Below are the code and all the weights of a small trained network. Each question names an input and a class and asks about switching units off, where a switched-off unit gives its printed mean instead of its output.

import numpy as np


def w(rows, s, z=0):
    codes = np.array(rows[::2]) - 128.0
    scale = np.full(codes.shape[1], s)
    scale[-1] = z or s
    return codes * scale


def norm(h):
    return h / np.sqrt((h * h).mean(-1, keepdims=True) + 1e-5)


def f(y):
    return np.maximum(y, 0)


def log_softmax(a):
    a = a - a.max(-1, keepdims=True)
    return a - np.log(np.exp(a).sum(-1, keepdims=True))


def net(x, mask):
    res = np.array(x, float).reshape(1, 5) / 4 @ E
    u = 0
    for l in range(2):
        y = f(norm(res) @ A[l][:, :-1].T + A[l][:, -1])
        res = res + np.where(mask[u : u + 8], y, B[l][:, -1]) @ B[l][:, :-1]
        u += 8
    return log_softmax(norm(res)[-1] @ U[:, :-1].T + U[:, -1])


A, B = {}, {}
E = w([
[81,134,233,39,254,243,105,138,82,162,110],'x0',
[67,233,28,109,185,71,136,109,105,204,214],'x1',
[185,199,115,222,249,55,119,132,125,145,44],'x2',
[151,137,98,213,96,230,40,105,120,158,162],'x3',
[21,147,120,173,160,138,83,104,130,9,55],'x4',
],0.0047)
A[0] = w([
[193,78,180,145,104,156,123,238,169,96,89,3],'L0N0',
[255,84,126,166,114,106,178,210,122,195,157,74],'L0N1',
[139,117,199,118,134,123,117,179,103,234,142,142],'L0N2',
[212,99,142,166,204,108,83,133,134,158,72,49],'L0N3',
[173,173,144,227,117,217,24,133,147,145,200,70],'L0N4',
[100,91,180,62,177,11,212,201,172,100,124,74],'L0N5',
[138,123,151,168,130,128,66,132,146,151,157,57],'L0N6',
[170,107,195,162,136,115,114,163,167,129,95,131],'L0N7',
],0.007,0.0038)
B[0] = w([
[73,168,78,154,62,182,105,2,59,151,117,203],'L0N0',
[88,95,179,212,114,119,184,139,161,133,118,232],'L0N1',
[100,92,227,192,150,160,165,132,146,141,152,213],'L0N2',
[161,204,70,90,104,199,191,158,168,29,194,213],'L0N3',
[113,68,134,62,119,39,123,238,40,141,62,254],'L0N4',
[156,112,99,145,89,141,58,229,43,164,86,245],'L0N5',
[193,198,110,144,114,111,112,174,106,153,65,152],'L0N6',
[107,111,111,65,149,106,112,37,74,130,56,206],'L0N7',
],0.0073,0.0049)
A[1] = w([
[14,127,137,187,159,106,80,141,116,44,93,79],'L1N0',
[63,149,101,121,136,84,161,119,97,221,182,8],'L1N1',
[58,125,250,100,231,209,120,149,75,147,113,202],'L1N2',
[254,143,78,207,176,154,165,124,133,158,70,128],'L1N3',
[85,35,117,85,22,204,121,149,145,158,186,137],'L1N4',
[123,103,127,148,70,155,67,151,90,135,77,209],'L1N5',
[163,56,70,170,66,22,123,92,170,123,118,63],'L1N6',
[113,170,109,150,205,73,93,109,80,155,193,121],'L1N7',
],0.0071,0.0018)
B[1] = w([
[158,46,211,185,79,168,241,183,176,208,218,207],'L1N0',
[112,77,181,224,107,214,119,37,46,48,1,181],'L1N1',
[171,116,69,145,113,52,76,100,207,130,144,254],'L1N2',
[57,133,85,30,112,201,159,177,133,65,213,180],'L1N3',
[126,206,68,111,170,127,182,174,139,43,121,230],'L1N4',
[109,202,139,153,175,94,132,100,68,190,145,239],'L1N5',
[166,100,187,54,251,147,5,85,203,176,139,202],'L1N6',
[126,130,172,41,11,174,129,57,75,68,102,172],'L1N7',
],0.007,0.0083)
U = w([
[124,108,117,117,101,90,69,244,54,136,81,140],'0',
[96,120,157,131,69,168,125,4,83,81,76,128],'1',
[121,219,75,85,156,157,199,179,176,27,163,134],'2',
[108,81,214,215,126,141,213,143,180,172,175,130],'3',
[166,121,135,85,195,99,9,74,217,152,153,126],'4',
[93,174,102,171,149,109,156,121,138,182,119,133],'5',
[63,170,86,105,170,150,171,110,190,208,85,6],'6',
],0.015,0.022)

Each question gives the input, the list of numbers given to net, and the class t.
The units are the neurons (one row each of A and B). Each row of codes is followed by its name. A weight is (code - 128) times the scale printed after its matrix; where a second scale follows, it is the last column's (A, B and U).
mask holds one flag per neuron, layer by layer. A switched-off neuron (its flag False) gives its mean, the last column of its row in B, instead of its output. The means were averaged over made-up inputs and are rounded, as every weight is.
A unit's drop is (log p(t) with every unit on - log p(t) with that unit switched off) / (log p(t) with every unit on - log p(t) with every unit switched off).
The circuit of an input: a set's keep is (log p(t) with only the set's units on - log p(t) with every unit switched off) / (log p(t) with every unit on - log p(t) with every unit switched off). Starting from the 12 units with the biggest drops (on a tie, the unit counted first), units are removed one at a time, each time the one whose removal leaves the highest keep (on an exact tie, the one counted first), for as long as the keep stays at least 0.8.
circuit, biggest first: the units of the circuit, biggest drop first
most important unit: the unit with the biggest drop
k most important neurons: the k neurons with the biggest drops, biggest first
top k neurons in layer l: the k neurons of layer l with the biggest drops, biggest first
input [3,5,4,1,-7], class 3: most important unit : L0N2
input [-5,-5,-5,4,8], class 3: 2 most important neurons : [L1N0; L0N3]
input [6,-3,-5,-1,6], class 3: 3 most important neurons : [L1N0; L1N6; L0N3]
input [-1,7,7,5,3], class 1: 4 most important neurons : [L1N7; L1N4; L0N5; L1N1]
input [-6,-5,4,2,2], class 4: 2 most important neurons : [L1N6; L1N1]
input [-8,7,-2,6,7], class 4: 2 most important neurons : [L1N6; L0N0]
input [6,2,-4,-3,-4], class 4: top 3 neurons in layer 0 : [L0N3; L0N2; L0N4]
input [4,8,7,-6,-6], class 1: top 3 neurons in layer 1 : [L1N1; L1N7; L1N4]
input [7,2,-6,5,3], class 4: top 2 neurons in layer 0 : [L0N3; L0N5]
input [8,2,0,3,-4], class 4: top 2 neurons in layer 1 : [L1N2; L1N0]
input [-4,6,5,-1,8], class 3: 2 most important neurons : [L1N0; L0N0]
input [6,6,0,4,-1], class 1: top 3 neurons in layer 1 : [L1N1; L1N7; L1N6]
input [-5,4,8,-7,0], class 2: top 2 neurons in layer 0 : [L0N4; L0N3]
input [-8,5,0,-2,-8], class 3: most important neuron : [L0N1]
input [-1,6,4,6,-6], class 0: 3 most important neurons : [L0N4; L1N0; L0N0]
input [-2,-2,4,-3,5], class 3: 2 most important neurons : [L1N0; L1N4]
input [-6,6,0,2,2], class 1: 3 most important neurons : [L1N1; L1N7; L1N2]
input [-3,-3,-4,8,7], class 0: top 3 neurons in layer 0 : [L0N4; L0N1; L0N2]
input [2,3,-8,-8,-4], class 0: 2 most important neurons : [L0N5; L0N3]
input [6,8,5,-5,-7], class 1: 2 most important neurons : [L1N1; L1N7]
input [-5,-6,8,6,4], class 2: circuit, biggest first : [L1N3]
input [-4,0,-6,-7,-3], class 0: 3 most important neurons : [L0N5; L0N3; L1N3]
input [6,-1,-6,4,5], class 2: 2 most important neurons : [L1N4; L1N6]
input [-7,-7,8,-2,-4], class 2: top 3 neurons in layer 1 : [L1N3; L1N1; L1N2]
input [3,-4,4,4,7], class 3: 2 most important neurons : [L1N0; L0N5]
input [-6,6,5,2,2], class 1: top 3 neurons in layer 1 : [L1N7; L1N1; L1N2]
input [3,-4,8,2,5], class 2: most important unit : L0N3
input [-2,-2,-4,2,5], class 3: top 2 neurons in layer 1 : [L1N0; L1N3]
input [6,-3,-8,-6,-4], class 2: top 2 neurons in layer 1 : [L1N4; L1N6]
input [-2,5,6,3,2], class 2: top 2 neurons in layer 0 : [L0N3; L0N0]
